Each row is followed by its class; each block has classes of its own.
23 -86 34 70 320 217 -478 -247 -110 -1 -82 -325 177 -142 20 16 -79 92 64 281 -84 275 232 -106 10 187 227 165 5 -375 261 92 | k264
163 96 -13 160 24 -32 136 -10 2 81 122 80 -254 46 3 0 -22 -128 61 146 192 -84 -402 -30 53 -195 61 87 161 -28 -9 -1 | k797
108 156 -54 -103 -205 99 -68 190 31 -15 36 -142 -64 172 -4 -61 162 -220 -41 -43 242 -370 -176 182 201 -5 70 -223 3 -159 67 167 | k214
-29 125 -70 43 -10 -20 -78 -267 -44 -28 -102 -141 -127 -52 -88 10 216 9 148 103 -92 116 31 -79 -92 -190 65 -61 10 -65 -164 111 | k533
-10 131 -76 60 10 -94 40 -13 19 -91 -107 51 -201 -39 132 -148 -52 7 -1 -30 175 200 4 -93 107 -99 -129 -142 116 72 -158 121 | k942
68 58 -100 -45 11 28 -31 -48 -84 -23 -63 1 -8 -9 30 -82 68 0 68 24 133 112 85 -59 -82 -101 24 -126 41 11 -94 -11 | k374
24 34 18 52 77 22 -146 -243 -126 -137 114 -83 -57 -15 -89 -79 -129 38 223 -52 336 52 55 265 24 36 188 -145 298 -222 74 52 | k214
-52 -202 -132 107 2 -142 154 -186 37 -92 126 85 224 -32 -106 147 7 272 90 -109 202 308 1 -117 -275 18 -22 -290 -56 172 38 -29 | k467
6 183 1 27 58 67 163 191 -20 -26 28 30 -127 -116 201 -50 -32 -51 -155 11 47 -23 -220 -48 148 -81 -68 140 -4 -21 94 -92 | k856
-144 -78 12 -24 30 51 -92 -47 -96 -127 73 21 -42 -30 42 -10 -63 84 142 -113 -93 54 202 77 -126 80 22 -28 3 1 -145 57 | k779
441 -57 -223 -47 145 39 -48 123 -25 167 21 -8 100 172 -66 9 108 -174 83 311 55 56 -191 -47 -47 -195 93 122 -108 130 16 -58 | k264
64 209 -43 38 -102 15 -101 -37 5 27 -146 -48 -265 22 104 -173 83 -87 -75 98 108 -14 -13 -3 186 -153 -77 -11 150 -91 -257 41 | k856
169 -134 -112 -87 142 54 -70 -98 -217 23 -181 15 442 -101 -22 -14 65 178 47 136 211 243 223 -116 -119 -50 137 -2 -34 91 124 -110 | k856
164 -2 -96 -25 22 41 -106 1 54 101 -71 -70 32 46 -76 -15 120 -142 -90 184 -33 -102 -124 68 75 -174 69 112 67 -22 -80 -16 | k214
-63 -48 27 40 40 45 -102 -120 1 -49 113 -145 -40 16 21 -10 -55 -59 -66 -26 151 58 -94 80 173 -4 156 -190 52 -201 222 89 | k533
106 136 -101 0 -12 -63 104 54 48 -29 5 48 -74 44 -8 -79 144 -64 18 -8 104 -73 -114 -2 -66 -147 -76 -10 64 59 -68 39 | k845
5 52 15 72 82 -19 -118 -46 -155 -159 4 -30 -113 -123 4 -77 17 -7 147 -100 48 101 51 74 -64 -87 -17 -149 187 49 -64 87 | k942
-156 -30 497 -143 364 494 -899 -172 -333 14 324 -386 -218 -34 -79 -43 -107 -151 111 430 -508 -407 192 595 -13 404 307 544 526 -377 0 321 | k797
3 -47 -121 46 28 -96 123 -101 215 -8 42 -5 -1 119 -78 48 199 -39 -76 -41 -142 -75 -107 194 -254 60 126 208 -187 -44 -125 -225 | k412
-43 192 203 84 25 24 -122 91 -87 -44 21 -54 -344 -43 -24 -23 -110 -18 -15 114 -4 -64 -14 -6 155 19 -91 2 55 78 -57 268 | k533
159 122 -91 -146 -117 -136 9 -48 65 81 -314 3 97 77 56 23 374 46 22 186 -141 97 0 -135 -313 -17 -221 -37 -158 149 -364 -136 | k856
-92 153 60 -49 -119 -191 176 -208 126 -143 -308 -36 101 -80 -1 -30 154 110 55 -114 -28 176 234 -95 -252 -32 -138 -27 -150 -104 -278 6 | k942
-32 13 229 48 2 47 76 -12 -94 -35 30 -145 -85 -68 -57 48 -94 93 62 146 -159 129 28 -75 54 4 30 80 -183 94 7 112 | k374
-159 -96 124 98 -3 -34 49 -208 86 -89 167 -84 100 -112 -32 138 -85 128 20 -233 -6 188 -89 37 -126 93 -17 -130 4 -149 258 -149 | k214
69 16 -45 108 -28 -60 114 -41 9 33 48 30 -192 -24 -14 -7 28 1 27 6 119 -40 -180 -92 11 -180 11 -82 102 61 106 -5 | k779
-59 -245 124 -73 6 126 -101 167 -46 56 291 44 11 96 54 103 -48 74 -139 -13 -175 -84 -81 110 1 82 -62 -88 -36 175 118 -11 | k264
-211 467 299 290 108 -357 61 -443 341 -280 -281 -288 -335 -204 -157 -59 143 52 -9 -56 -231 480 0 -62 40 -6 -145 -64 -242 20 -236 426 | k779
29 56 92 34 -40 24 -26 -7 29 -51 -117 -172 -123 -1 -7 -21 57 6 -21 109 -155 56 4 -21 33 -78 15 49 -180 -3 -169 134 | k779
23 -167 -138 -215 112 272 -264 -39 -131 -18 161 -255 406 109 7 5 78 -52 -35 67 100 118 142 53 64 43 244 -119 -137 -174 355 118 | k779
70 27 -81 -37 86 168 -48 204 -6 -3 62 -12 -106 40 150 -106 40 -88 -114 36 -86 -13 -43 48 49 -20 67 156 -108 47 -65 -19 | k942
48 -139 35 19 92 86 -142 5 61 19 33 -46 32 -9 17 4 -92 -105 -40 80 -50 -51 38 36 -9 -13 94 156 11 -212 -24 30 | k264
-37 60 108 14 -89 -95 111 85 40 -8 43 59 -39 72 -133 0 -63 -19 -81 -169 70 -152 -175 113 56 -26 -92 -138 197 105 133 -1 | k533
83 -153 -101 -112 17 167 -121 55 -123 30 92 -100 214 106 76 -26 -20 -74 15 61 117 107 118 -77 110 -56 105 -79 -135 -105 191 78 | k264
-96 63 2 4 29 -21 -24 6 33 -153 170 -67 -182 -24 61 1 6 -60 10 -151 20 62 -73 156 79 36 -29 -206 -78 26 4 88 | k845
-55 189 121 26 -13 56 -151 46 -25 8 -11 -38 -298 -51 45 -126 -1 -54 -98 -28 -68 -241 -89 157 138 36 -73 36 338 -74 4 -16 | k412
-60 -66 -159 58 81 -322 271 -88 133 -297 -289 172 305 -19 33 -57 -66 156 186 -426 271 282 255 23 -312 224 59 -171 -258 -34 -53 -118 | k374
57 143 -67 4 80 -12 24 171 22 -87 159 24 -151 48 68 -28 31 -227 -73 -64 142 -50 -255 161 167 -79 6 -125 -50 27 26 84 | k856
65 -27 -11 12 81 138 -178 -78 -119 18 124 -144 -7 -16 54 -60 -23 -74 45 26 76 39 96 86 116 20 183 17 5 -208 160 -23 | k412
-12 208 -87 -25 77 89 6 418 111 -252 147 -83 -365 38 210 -122 -138 -388 -156 -200 204 -176 -283 331 379 86 110 -180 -171 -100 -5 172 | k264
-366 -305 -9 -80 78 -27 -278 -554 63 -213 -99 -55 361 -136 -28 49 222 292 242 -339 -282 18 516 377 -647 439 218 111 94 -300 -214 -199 | k533
21 92 7 7 66 67 -98 38 -24 -9 -16 -77 -17 -69 3 -59 109 -33 -130 21 -134 -40 -37 84 22 -68 -27 103 83 41 -4 -28 | k467
-139 -105 -89 -121 -268 -61 -148 -240 111 -137 -125 -268 45 140 189 -177 65 26 157 -313 131 211 434 26 50 140 -47 -378 -135 -295 -38 202 | k533
97 -117 -143 12 -69 72 -192 -51 -18 166 64 54 98 62 -166 -13 167 57 -91 136 48 -166 -43 -53 60 -170 -51 -57 312 118 35 -25 | k412
176 91 -38 11 -200 29 75 -4 69 -21 109 -221 -118 273 -162 -137 168 -115 85 83 141 -242 -250 172 72 -119 127 -65 136 -122 7 111 | k797
-96 -154 -90 -123 -129 -112 -27 -192 104 -131 137 -100 395 245 -225 21 302 111 -32 -414 94 -145 239 452 -405 120 53 -257 65 -114 52 -84 | k942
-176 -174 -84 -125 -264 -105 -54 -258 -25 -154 63 23 218 72 15 -1 112 302 69 -244 386 205 179 -107 -151 -13 -250 -707 194 -11 119 52 | k856
29 45 -129 -128 105 113 -122 -61 -74 -108 -33 -12 65 -47 210 -144 100 -35 72 -77 54 137 80 114 -103 -54 58 -39 109 -168 -135 -55 | k942
-371 -56 49 -249 -174 27 205 -18 -49 -212 86 332 103 -45 363 -56 -40 180 34 -333 292 19 -10 -143 -18 36 -124 -527 104 -141 44 84 | k533
0 69 54 29 102 31 9 -116 -141 69 -106 23 -63 -101 88 -59 -140 -26 56 103 66 121 51 -90 -71 -101 87 143 222 -147 -60 -12 | k214
53 78 -44 -15 -243 -132 -40 -268 151 84 -132 -90 -43 69 -138 28 370 6 -27 -170 124 -285 0 273 -47 23 72 -195 20 -70 -16 -161 | k264
173 104 -90 -128 30 94 10 222 2 28 179 99 -106 31 117 -51 44 -105 23 -76 91 -162 -279 129 18 -15 -87 -91 156 80 146 -175 | k264
-47 -72 -68 -12 -31 149 -48 122 -44 -34 248 -6 -113 57 135 -52 -96 -23 -19 -52 93 29 -28 -42 244 3 29 -166 -73 21 135 101 | k779
-37 26 26 38 8 -32 -89 76 24 -119 124 -44 -73 47 -29 -18 21 -105 -85 -175 79 -68 -149 149 133 -44 -64 -207 49 13 181 99 | k533
-115 -72 9 -28 48 15 -64 -35 -39 -100 95 66 -58 2 56 -6 -65 82 80 6 6 112 141 11 57 95 46 -121 -122 45 -113 135 | k856
33 -148 -119 -59 22 -83 3 -13 6 48 73 -38 154 12 -147 255 201 37 -37 -56 14 44 -49 47 -413 58 9 -225 -173 292 50 -81 | k845
21 102 -16 86 -44 -160 174 -15 163 -25 -9 77 -207 46 -12 -24 -15 -42 -24 -78 99 -21 -136 102 68 14 -17 -17 -69 74 -139 -37 | k845
-43 8 -122 -116 -18 54 3 -17 -74 -114 170 122 -50 -14 211 -72 81 -11 148 -166 178 47 -15 35 -56 -51 -18 -264 59 -42 -41 16 | k533
217 36 -216 -210 -241 -66 -91 304 139 -26 -108 -140 -43 17 237 -158 550 -23 -270 -158 42 -138 -212 -13 236 -57 -304 -704 -113 418 242 -75 | k942
45 64 106 48 -49 -79 75 41 20 -11 -18 34 -37 56 -41 -14 7 0 -44 -77 93 -111 -76 113 121 40 -10 6 -44 57 99 -7 | k942
30 100 -76 24 44 -8 24 -77 -27 -100 29 28 -170 -86 70 -93 62 0 148 -7 91 98 -32 -25 -28 -116 13 -137 79 1 -129 41 | k374
-62 -33 16 0 -12 -77 -48 -104 55 -97 -87 -47 -12 71 -79 -3 -30 -5 75 11 10 34 65 82 -10 45 25 -51 -33 -44 -150 136 | k374
2 -58 -101 -46 21 104 -93 -34 -10 -6 89 -94 69 20 21 15 101 -43 -67 -6 0 92 -9 -23 99 -86 70 -83 -134 -33 160 -16 | k942
-161 124 -111 -28 -195 5 -183 117 183 -79 113 -212 -362 182 104 -35 183 -232 -209 -173 -178 -154 0 228 98 -43 -198 -203 -85 -73 -333 196 | k779
-48 46 -105 -17 70 -81 248 80 114 -229 196 135 -76 -28 115 -44 -67 -98 208 -209 94 116 -187 44 -42 48 38 -182 -99 -12 -53 32 | k856
-622 -162 384 67 91 -45 -370 -199 -245 -279 69 185 -266 -156 23 -42 -471 149 200 -167 46 -134 91 -62 274 262 -118 -357 684 -137 389 472 | k533
-216 -105 62 60 -100 -78 -172 -285 -113 -226 -159 -328 111 -97 -40 49 91 104 41 -93 -9 424 427 -180 -10 -26 32 -422 -375 -104 -14 223 | k533
0 -240 -72 -24 -7 80 -131 118 -120 -24 130 72 -71 143 -47 -41 -110 -82 -5 136 4 -40 -71 -26 250 -235 28 -143 88 138 -54 206 | k845
-89 17 -27 -36 56 -20 27 212 53 -258 95 14 -96 -44 224 -73 62 -26 10 -247 -97 32 -108 169 19 39 -116 -205 -109 80 -123 159 | k412
-81 162 3 -19 -43 69 4 -118 21 -11 12 -145 -131 -20 138 -112 -1 -75 10 -76 -14 53 -25 50 46 7 6 42 184 -267 19 -68 | k942
246 133 -71 100 232 184 -268 -287 -258 127 -184 -130 170 -162 -102 -82 189 1 51 362 237 117 95 -175 -7 -326 352 81 230 -295 29 143 | k412
277 -186 -263 -72 -70 -45 63 -116 22 41 267 101 294 225 -91 34 128 71 233 -91 392 120 -156 34 -115 23 64 -339 -45 98 306 -210 | k467
91 -34 -17 44 18 -73 31 -68 63 6 -2 -47 -8 77 -140 82 87 -56 -17 141 58 -24 -112 66 29 -86 113 -17 -154 45 -52 91 | k264

A new block, with new classes.
-282 -180 -28 137 42 68 -175 -542 247 -45 -208 141 136 321 156 333 -93 20 7 69 -140 66 -416 176 65 -224 102 211 206 -81 -14 -161 | k524
-60 136 350 3 214 -47 243 305 -95 -43 15 229 51 -308 155 -112 -230 192 -77 -179 -331 -312 108 125 35 22 84 30 110 30 374 -210 | k256
60 -64 431 263 422 38 -175 -279 -287 -14 -56 -93 189 86 -68 550 -168 -320 62 -36 -183 40 -218 -213 46 -35 199 -407 -348 115 342 -103 | k522
-232 -2 39 176 -95 -135 -89 331 -357 5 -206 600 484 -126 -35 332 128 -8 105 -277 377 -119 -20 8 98 425 678 -68 154 -232 -323 -225 | k250
-71 149 -40 -18 148 41 16 43 -130 156 129 96 123 11 -34 42 41 69 82 -67 -16 37 -120 -92 78 45 118 1 -132 124 -359 240 | k221
217 -422 -288 -119 -364 98 -55 436 6 171 -193 -201 61 54 -178 -475 369 -262 147 -188 407 396 510 -138 -72 235 -404 138 33 -134 97 -205 | k398
-247 -20 -363 -118 177 -29 53 194 -309 150 16 -54 450 37 -160 160 152 174 245 -78 188 -134 170 9 -50 -169 177 44 -82 186 -567 -95 | k221
-85 -42 -4 37 -65 -67 -7 -43 24 -89 -5 27 18 -118 61 214 94 -85 -209 127 -118 -307 87 194 -6 -263 73 -30 26 -82 -28 -228 | k701
651 -191 133 59 -66 471 -429 -129 -30 48 303 -347 -187 80 148 54 153 -153 -151 173 -151 25 75 -286 320 65 -653 -190 6 53 430 -70 | k221
-40 -31 -58 -140 -150 72 -74 216 -14 23 -6 -80 -163 -92 -15 103 159 92 -165 54 -108 -219 102 52 185 -225 -17 68 140 -135 -549 -139 | k980
332 10 -228 36 -81 -302 197 -40 -563 -107 195 -88 36 -13 -11 121 -203 -77 -39 -152 8 -32 141 -201 -394 -250 -405 -210 -625 126 -125 206 | k908
325 -254 25 -159 260 140 -76 150 -267 -30 -180 -106 131 -45 -210 1 177 -274 21 -51 -33 57 96 -86 -15 -90 -52 -234 -379 -34 43 -190 | k221
-65 90 -144 -73 -344 -53 7 87 120 -30 125 214 -73 -71 198 16 -132 186 -182 90 -96 -140 185 224 -136 -233 -188 141 237 -68 133 14 | k799
99 279 167 -105 -19 -107 62 -322 282 -57 -377 -293 -205 99 192 -447 -216 377 33 37 -293 193 -263 117 -10 -75 -184 301 220 -208 652 -85 | k799
-138 149 94 8 -28 -296 23 -442 488 1 -289 -37 -144 36 140 -79 -12 -81 38 55 -209 84 -214 204 23 -114 211 291 61 -15 340 -97 | k908
-255 69 -47 -1 -116 -173 35 -233 499 34 -249 -39 -235 57 193 -198 75 32 -75 -112 8 243 -299 -48 249 83 121 328 185 -65 77 63 | k203
252 62 -45 51 138 115 52 126 -501 -46 292 152 206 -74 311 -27 183 291 5 35 -145 -337 154 123 -135 -92 -113 -237 -134 21 272 -427 | k398
-141 44 329 368 579 59 121 -134 -346 -95 -36 71 420 -31 92 739 -155 -62 64 -2 -285 -234 -180 -26 354 -213 220 -206 -281 277 15 -381 | k123
768 -248 106 34 -527 -92 -23 -175 -166 -176 55 10 -190 6 27 -227 233 -183 -45 30 278 111 250 -384 -98 587 -220 -248 -138 -136 370 -493 | k701
203 18 11 -47 -50 89 -132 -25 85 -42 140 -214 -118 24 172 28 -46 13 -210 -3 -95 -5 -122 151 -58 -194 -152 -144 -144 -28 78 282 | k221
553 -135 -194 -51 -20 147 -80 206 -199 -139 156 -552 -185 136 -249 -25 83 31 91 133 251 167 -166 -336 -113 140 -480 -124 -358 195 -504 -241 | k524
-347 -13 -44 90 -28 -160 40 41 304 74 -166 123 -65 -143 159 7 114 -257 -21 -221 -53 -8 -11 196 150 -386 128 213 -31 36 -24 152 | k203
-56 48 80 -152 -48 -82 -62 -247 332 43 -110 -108 -213 68 -37 -84 -10 -16 -58 -12 -92 149 -292 51 17 5 170 144 115 -116 40 281 | k123
-169 -48 -258 -87 -153 119 -25 50 171 8 21 81 127 116 -83 144 -140 28 -125 15 -70 101 1 53 -219 -359 -154 114 -116 -7 -474 36 | k522
-69 -106 -107 149 24 -38 36 -89 -46 20 120 65 179 143 186 234 -190 -18 -74 -119 -48 98 -178 -118 -30 -112 -90 -63 -416 157 -206 69 | k980
130 -6 198 -29 90 32 126 91 -341 -8 158 -54 -131 -30 -275 -432 -319 -33 54 65 122 173 3 -361 -24 180 -504 -131 112 88 213 215 | k250
131 -101 -24 112 -70 -22 -26 -136 -30 -142 123 -237 58 48 56 127 -98 28 -26 123 39 -100 -194 -7 -14 -279 -215 -95 -183 115 28 -135 | k701
327 -160 240 180 -46 448 -154 -265 681 230 -131 -649 -329 164 283 -261 348 -97 -21 54 -167 278 -77 -127 255 395 -184 391 232 -195 871 -16 | k524
36 118 220 -154 230 265 -69 -32 35 27 80 -309 -91 2 45 57 -19 141 -146 121 -231 -301 130 103 109 -215 103 -84 347 -183 -161 -420 | k980
16 -72 164 192 -54 -170 239 -12 -449 -103 343 237 -257 21 -169 351 -471 -27 -134 125 -48 102 176 -527 -66 455 -421 -300 -170 362 95 329 | k980
-224 -131 72 65 -101 -202 9 105 46 62 -185 85 -182 -73 -117 -14 130 -410 -79 -97 214 356 -205 -31 168 60 116 -40 -75 -18 55 572 | k524
262 -100 -322 -50 -229 115 78 473 -265 -34 150 -256 142 13 -136 -96 -80 146 41 -198 336 39 323 -288 -60 126 -434 11 -168 160 -559 -16 | k398
48 155 125 -75 138 36 57 81 198 -8 27 -151 -33 36 -29 168 -268 114 5 -87 -61 190 -68 -4 291 66 -108 78 165 144 -55 96 | k221
-472 -115 -70 -2 152 -296 -16 -82 51 65 -364 303 205 62 -140 203 -102 -186 206 -446 106 315 -323 -179 430 -147 340 127 -133 51 -355 355 | k908
127 45 -88 15 58 10 -118 -167 -186 54 133 163 92 162 165 29 -81 124 98 -106 73 121 -120 -161 191 141 40 -164 -194 -39 -102 353 | k256
442 201 103 82 -60 74 -103 -261 113 38 221 -67 -537 17 98 -192 103 -153 196 -176 168 283 -146 -405 119 316 -2 -79 -129 145 259 640 | k980
130 259 62 -1 141 -18 187 244 -51 -26 163 -352 80 -185 84 15 68 178 -27 -254 65 -129 -181 48 126 -27 161 -19 -69 70 -279 147 | k256
-182 113 36 6 299 154 12 -181 -265 78 -55 191 149 -6 136 251 250 55 -45 -122 -423 -193 137 -4 -169 -333 315 -148 -202 -80 -80 -319 | k233
289 128 42 124 233 -4 -68 -139 -469 -74 83 -267 95 120 -47 -74 -53 48 192 179 199 98 -248 -170 -112 130 -121 -324 -315 247 129 39 | k123
47 176 -174 151 12 52 180 3 79 -110 188 -102 150 -167 -51 246 88 -92 4 -34 134 -37 -48 -153 59 -199 15 -17 -301 280 -145 245 | k256
-170 131 -36 88 7 59 84 1 -209 -85 217 232 -77 -10 -9 46 -233 109 -48 -50 26 -42 -59 -134 -246 -176 -20 -141 -19 82 -103 271 | k908
-43 164 64 166 -189 -59 -248 -150 389 107 157 -162 -538 1 97 -330 345 -289 -35 33 253 255 -394 -60 -152 350 258 -109 -105 31 181 665 | k233
-177 -74 -1 220 90 -285 184 -379 -57 -82 -281 -216 93 89 -168 343 70 -253 -51 137 -163 21 -2 9 -381 -98 25 -2 -281 -63 188 -349 | k522
-38 -42 -129 15 -132 -39 10 -47 83 -77 47 39 1 21 13 27 29 39 -24 40 110 -5 -109 24 30 -58 -42 31 32 -13 -76 58 | k799
201 86 35 -226 27 241 -51 -97 -42 94 -58 -464 -45 136 -150 -142 173 249 -126 213 -199 159 -135 -142 -241 146 45 -72 -216 -32 -226 170 | k250
-16 -106 -121 -60 -259 91 133 -116 339 -17 108 -55 -91 35 33 -294 -157 49 -11 -168 -8 87 -50 22 -432 -310 -261 256 68 2 236 215 | k203
-18 -16 -89 -37 56 -33 7 174 -254 10 114 115 137 -63 99 187 -117 126 -69 -97 -110 -279 246 -10 60 -122 -130 3 42 1 -143 -281 | k123
213 -108 -87 -111 -126 191 -124 -16 126 -27 163 -268 -270 84 -10 -7 91 8 -116 107 26 82 -111 -92 1 -62 -188 -27 20 10 -248 78 | k256
-91 43 11 33 25 -80 71 76 -55 25 -4 -29 -34 -28 18 -131 -99 75 41 -104 22 13 -203 -46 10 -66 -64 102 2 12 -44 122 | k799
-172 -25 9 87 -31 -40 -80 79 313 -14 -177 -132 -17 52 65 -19 -272 -51 -80 -176 -25 234 -207 55 146 -86 -189 182 0 65 81 302 | k908
377 -169 3 -261 68 116 -99 291 -159 -73 -33 -10 -109 -2 -326 -374 -86 -47 84 -158 297 79 118 -321 40 551 -94 -104 35 -47 -265 9 | k123
-66 125 -56 30 -241 34 45 14 -12 34 -5 -108 -161 -40 2 -186 266 59 -62 256 98 108 -173 1 -210 -65 81 -4 -73 93 -103 129 | k980
-38 32 35 -1 -123 67 87 -102 46 -114 93 -26 -127 77 87 -73 -256 304 -154 24 -178 -50 -51 -31 -165 -113 -273 7 91 -42 26 -61 | k221
-167 120 441 263 -87 -143 -13 -23 218 -97 -168 -80 -268 -100 -98 140 -255 -171 -108 186 4 154 -450 -14 205 175 126 4 24 199 146 416 | k701
92 -190 -230 -165 -4 76 -75 704 -439 132 274 57 208 -252 105 29 199 47 -139 -187 62 -439 722 64 158 28 -250 -91 186 -11 -58 -255 | k398
144 -163 205 -113 -102 -119 10 441 341 50 -142 -224 -350 -151 135 -261 -280 -91 -130 -169 5 60 19 125 189 230 -88 234 100 -78 296 304 | k256
-559 -61 -15 46 -190 -401 55 -209 174 -17 -321 490 77 2 194 308 14 129 -109 94 -381 -124 -229 299 92 -368 263 251 18 -129 -111 -387 | k522
140 343 51 76 95 -177 41 -101 -340 -68 62 3 159 -124 105 -84 -73 112 111 -81 117 -319 0 86 -154 -22 100 -22 173 -4 141 -196 | k522
91 -161 -335 -189 261 177 -173 78 -48 152 -122 -491 172 362 -39 -191 140 269 -10 121 148 174 -232 -97 -277 444 133 16 -199 -290 -298 -216 | k256
-31 -107 -143 -110 -134 -57 30 -11 -99 -23 -318 -182 -34 96 -311 -107 4 -18 18 78 -78 125 104 -166 -175 -166 -277 133 -108 -155 -294 -300 | k398
-11 78 133 352 308 -270 285 -225 -468 -160 25 182 64 10 217 -114 -269 78 123 -278 -77 -46 -61 -202 -331 209 -57 -267 -454 119 725 79 | k398
-211 0 -206 62 219 111 -75 -130 109 27 10 113 136 160 47 -154 -108 -60 208 -183 171 151 -73 183 -258 -230 5 14 28 -12 232 368 | k203
-117 -115 -87 169 -110 82 -102 77 -210 -135 199 93 -24 90 111 119 99 151 -149 12 164 -104 -165 -66 -140 172 38 -280 -59 3 -325 -96 | k233
379 -170 -234 -75 30 -87 33 157 -542 -131 189 -163 150 136 -172 -124 -220 274 109 247 163 -159 400 -107 -482 407 -503 -260 -155 8 290 -349 | k980
-193 232 34 -296 -131 235 -436 97 377 299 -7 -87 -261 117 221 16 -49 299 -30 -130 24 91 -301 358 -21 -30 582 261 572 -153 -141 899 | k524
-254 -124 35 255 90 -40 -47 215 -117 64 -162 169 290 -92 256 101 341 27 91 -99 96 -219 -50 135 316 88 335 6 -13 3 -67 -483 | k221
5 -99 33 -99 -257 -133 -155 -52 661 -91 -256 6 -41 20 -11 6 238 -63 1 89 121 144 -331 270 492 122 285 196 147 -100 -296 -214 | k701
269 102 234 265 172 28 71 233 -386 -243 298 184 211 -121 296 109 -527 368 191 -229 -12 -415 -20 -68 -65 -55 -123 -227 -203 197 261 -344 | k250
-374 -31 -125 99 183 10 102 -162 -145 -47 -24 128 250 254 -75 31 -343 242 -15 25 -96 348 -383 -158 -251 -114 -231 -105 -265 85 185 288 | k522
53 100 475 253 -99 -38 87 -208 58 -211 96 125 -400 -157 44 39 -332 -245 -89 -53 -49 0 -236 -37 -232 -159 26 -178 40 55 650 357 | k123
382 -167 -425 -228 -145 -95 76 -57 -152 -25 0 -115 17 59 -152 -404 350 -70 40 75 296 -15 317 -13 -266 346 -179 39 -65 -179 -189 -92 | k256
92 -170 104 -33 -426 59 -257 51 379 15 113 120 -227 -55 149 -132 20 -1 -33 34 123 9 -127 27 164 138 -15 101 265 111 257 170 | k221
60 81 -105 -335 287 99 -129 60 -9 116 98 -459 41 104 -376 220 -18 79 -50 224 -79 -125 220 -18 128 128 -46 -19 165 -22 -553 22 | k524
-76 72 52 -8 144 -23 12 -21 77 6 95 -92 -5 52 -66 212 -181 -70 -85 12 -69 161 -272 -24 69 -143 4 -102 -249 127 -203 354 | k524
115 8 -171 21 267 -24 162 41 -490 -22 150 125 351 63 -11 68 -119 70 98 -41 -12 -71 316 -44 -481 -64 -151 -274 -342 -11 268 -361 | k221
230 -208 438 394 328 442 17 -82 88 -25 -108 -612 161 -97 129 195 416 -392 -106 -134 -311 166 -223 -247 143 -235 -150 -206 -475 242 697 -491 | k233
